Here is a tiny trained network, its code and every weight. The questions are about switching its units off for an input and a class, where a switched-off unit gives its printed mean instead of its output.

import numpy as np


def w(rows, s, z=0):
    codes = np.array(rows[::2]) - 128.0
    scale = np.full(codes.shape[1], s)
    scale[-1] = z or s
    return codes * scale


def f(y):
    return y / 2 * (1 + np.tanh(0.7978845608 * (y + 0.044715 * y**3)))


def log_softmax(a):
    a = a - a.max(-1, keepdims=True)
    return a - np.log(np.exp(a).sum(-1, keepdims=True))


def net(x, mask):
    res = np.array(x, float).reshape(1, 7) / 4 @ E
    y = f(res @ A[0][:, :-1].T + A[0][:, -1])
    res = res + np.where(mask, y, B[0][:, -1]) @ B[0][:, :-1]
    return log_softmax(res[-1] @ U[:, :-1].T + U[:, -1])


A, B = {}, {}
E = w([
[126,127,129],'x0',
[75,30,3],'x1',
[127,128,126],'x2',
[228,38,163],'x3',
[132,128,132],'x4',
[229,203,53],'x5',
[129,126,128],'x6',
],0.005)
A[0] = w([
[161,187,222,41],'N1',
[212,57,153,29],'N2',
[154,186,208,38],'N3',
[112,91,64,45],'N4',
[135,148,152,20],'N5',
[127,122,134,67],'N6',
[110,80,61,40],'N7',
[113,104,82,32],'N8',
[107,151,112,38],'N9',
[155,186,212,46],'N10',
[39,212,104,43],'N11',
[125,131,133,62],'N12',
[126,125,127,17],'N13',
[117,119,99,37],'N14',
[116,93,79,64],'N15',
[67,75,200,25],'N16',
[63,190,102,28],'N17',
[40,58,224,2],'N18',
[160,186,225,48],'N19',
[59,72,208,29],'N20',
[175,90,144,8],'N21',
[44,204,108,70],'N22',
[115,57,47,37],'N23',
[193,181,70,8],'N24',
[110,71,55,38],'N25',
[176,80,143,57],'N26',
[234,2,185,54],'N27',
[108,90,67,32],'N28',
[232,201,46,16],'N29',
],0.0085,0.0047)
B[0] = w([
[72,83,152,194],'N1',
[124,203,158,150],'N2',
[83,95,158,169],'N3',
[102,100,187,124],'N4',
[122,129,179,76],'N5',
[134,139,154,84],'N6',
[93,103,171,133],'N7',
[113,121,189,95],'N8',
[141,157,174,79],'N9',
[80,90,152,180],'N10',
[122,211,157,160],'N11',
[132,137,152,81],'N12',
[147,156,215,65],'N13',
[119,139,204,80],'N14',
[107,115,160,117],'N15',
[195,103,155,141],'N16',
[132,196,173,119],'N17',
[223,73,150,178],'N18',
[70,81,147,202],'N19',
[203,92,147,157],'N20',
[138,179,185,89],'N21',
[119,203,148,165],'N22',
[75,84,145,163],'N23',
[197,111,207,133],'N24',
[86,96,163,145],'N25',
[126,173,151,116],'N26',
[107,252,129,253],'N27',
[98,114,184,118],'N28',
[241,79,190,208],'N29',
],0.04,0.0025)
U = w([
[56,43,189,78],'0',
[254,84,180,105],'1',
[131,110,108,254],'2',
[126,223,168,36],'3',
[132,92,98,177],'4',
],0.0049,0.0057)

Each question gives the input, the list of numbers given to net, and the class t.
The units are the neurons (one row each of A and B). Each row of codes is followed by its name. A weight is (code - 128) times the scale printed after its matrix; where a second scale follows, it is the last column's (A, B and U).
mask holds one flag per neuron, in row order. A switched-off neuron (its flag False) gives its mean, the last column of its row in B, instead of its output. The means were averaged over made-up inputs and are rounded, as every weight is.
A unit's drop is (log p(t) with every unit on - log p(t) with that unit switched off) / (log p(t) with every unit on - log p(t) with every unit switched off).
The circuit of an input: a set's keep is (log p(t) with only the set's units on - log p(t) with every unit switched off) / (log p(t) with every unit on - log p(t) with every unit switched off). Starting from the 12 units with the biggest drops (on a tie, the unit counted first), units are removed one at a time, each time the one whose removal leaves the highest keep (on an exact tie, the one counted first), for as long as the keep stays at least 0.8.
units of the circuit, in order: the units of the circuit, biggest drop first
unit that matters most: the unit with the biggest drop
top k neurons: the k neurons with the biggest drops, biggest first
drop when u is switched off: that unit's drop, to one decimal
input [-5,0,0,0,4,5,-3], class 1: units of the circuit, in order => N29, N27
input [-3,-4,1,-4,6,-6,7], class 1: top 3 neurons => N18, N20, N16
input [6,8,3,2,-4,-7,-4], class 0: unit that matters most => N23
input [5,-5,1,6,-7,-8,-4], class 1: top 2 neurons => N18, N20
input [1,5,-5,-6,-1,2,2], class 3: top 2 neurons => N11, N22
input [8,8,7,7,-5,5,6], class 0: units of the circuit, in order => N23, N25
input [-2,-4,-4,-7,6,-4,6], class 3: top 3 neurons => N11, N22, N17
input [-1,-2,4,-7,-5,-3,4], class 3: units of the circuit, in order => N11, N22
input [-1,-8,2,1,4,-7,5], class 0: top 2 neurons => N19, N1
input [-1,0,6,-4,-3,5,1], class 1: top 3 neurons => N29, N27, N24
input [-3,7,-4,5,8,-8,4], class 1: top 2 neurons => N18, N20
input [2,-3,4,4,5,6,-3], class 1: top 2 neurons => N29, N24
input [-4,6,5,8,-6,5,6], class 3: top 2 neurons => N27, N2
input [8,-7,8,-5,-4,-8,-2], class 1: unit that matters most => N18
input [3,6,7,-7,6,-5,2], class 3: top 3 neurons => N11, N22, N17
input [4,-4,3,-7,-3,-2,2], class 3: top 2 neurons => N11, N22
input [-1,0,7,-8,7,-1,4], class 3: drop when N11 is switched off => 0.1
input [6,-2,-6,-4,-8,8,7], class 1: drop when N29 is switched off => 0.4
input [2,-5,4,-2,-2,8,3], class 1: drop when N29 is switched off => 0.8
